Here is a tiny trained network, its code and every weight. The questions are about switching its units off for an input and a class, where a switched-off unit gives its printed mean instead of its output.

import numpy as np


def w(rows, s, z=0):
    codes = np.array(rows[::2]) - 128.0
    scale = np.full(codes.shape[1], s)
    scale[-1] = z or s
    return codes * scale


def f(y):
    return y / 2 * (1 + np.tanh(0.7978845608 * (y + 0.044715 * y**3)))


def log_softmax(a):
    a = a - a.max(-1, keepdims=True)
    return a - np.log(np.exp(a).sum(-1, keepdims=True))


def net(x, mask):
    res = np.array(x, float).reshape(1, 2) / 4 @ E
    y = f(res @ A[0][:, :-1].T + A[0][:, -1])
    res = res + np.where(mask, y, B[0][:, -1]) @ B[0][:, :-1]
    return log_softmax(res[-1] @ U[:, :-1].T + U[:, -1])


A, B = {}, {}
E = w([
[124,64,9,158],'x0',
[216,86,115,26],'x1',
],0.013)
A[0] = w([
[212,99,124,6,168],'n1',
[112,124,131,101,252],'n2',
[117,122,179,194,193],'n3',
[174,95,154,157,207],'n4',
[77,157,120,193,252],'n5',
[116,93,37,110,225],'n6',
[86,180,218,144,156],'n7',
[117,90,42,165,132],'n8',
[136,160,195,141,61],'n9',
[158,77,10,125,214],'n10',
[119,114,110,107,102],'n11',
[52,180,188,192,167],'n12',
[165,103,147,125,72],'n13',
[61,134,73,222,147],'n14',
[144,111,133,126,105],'n15',
[142,156,107,93,122],'n16',
[141,110,101,151,106],'n17',
[122,173,115,159,89],'n18',
],0.018,0.0037)
B[0] = w([
[137,127,252,191,254],'n1',
[102,105,131,92,145],'n2',
[102,146,131,100,178],'n3',
[101,110,139,93,142],'n4',
[80,122,150,139,209],'n5',
[147,66,105,126,221],'n6',
[182,106,133,69,205],'n7',
[151,138,67,203,217],'n8',
[164,106,111,126,170],'n9',
[192,74,120,132,253],'n10',
[135,130,136,140,140],'n11',
[141,215,157,127,225],'n12',
[114,126,127,148,144],'n13',
[111,117,133,248,231],'n14',
[124,134,133,141,134],'n15',
[114,118,138,137,145],'n16',
[135,111,115,148,154],'n17',
[105,123,134,140,152],'n18',
],0.043,0.022)
U = w([
[61,18,142,144,65],'0',
[139,75,82,198,124],'1',
[226,63,165,138,218],'2',
[92,149,194,177,254],'3',
[2,81,107,105,9],'4',
[179,173,149,95,12],'5',
],0.014,0.0022)

Each question gives the input, the list of numbers given to net, and the class t.
The units are the neurons (one row each of A and B). Each row of codes is followed by its name. A weight is (code - 128) times the scale printed after its matrix; where a second scale follows, it is the last column's (A, B and U).
mask holds one flag per neuron, in row order. A switched-off neuron (its flag False) gives its mean, the last column of its row in B, instead of its output. The means were averaged over made-up inputs and are rounded, as every weight is.
A unit's drop is (log p(t) with every unit on - log p(t) with that unit switched off) / (log p(t) with every unit on - log p(t) with every unit switched off).
The circuit of an input: a set's keep is (log p(t) with only the set's units on - log p(t) with every unit switched off) / (log p(t) with every unit on - log p(t) with every unit switched off). Starting from the 12 units with the biggest drops (on a tie, the unit counted first), units are removed one at a time, each time the one whose removal leaves the highest keep (on an exact tie, the one counted first), for as long as the keep stays at least 0.8.
circuit, biggest first: the units of the circuit, biggest drop first
most important unit: the unit with the biggest drop
k most important neurons: the k neurons with the biggest drops, biggest first
drop when u is switched off: that unit's drop, to one decimal
input [-2,-3], class 5: 2 most important neurons	(n1; n7)
input [-8,-7], class 5: circuit, biggest first	(n7; n12)
input [6,1], class 1: most important unit	n8
input [4,1], class 1: 4 most important neurons	(n7; n1; n8; n12)
input [-5,-7], class 5: 3 most important neurons	(n7; n1; n12)
input [-1,7], class 3: 2 most important neurons	(n1; n7)
input [-2,2], class 3: 2 most important neurons	(n10; n6)
input [-3,-5], class 3: 2 most important neurons	(n5; n10)
input [-1,5], class 3: 3 most important neurons	(n10; n7; n1)
input [-6,6], class 3: 3 most important neurons	(n10; n1; n6)
input [-1,-2], class 3: drop when n10 is switched off	0.8
input [-4,-4], class 5: drop when n7 is switched off	0.1
input [-1,0], class 5: drop when n5 is switched off	0.1
input [3,-8], class 3: most important unit	n12
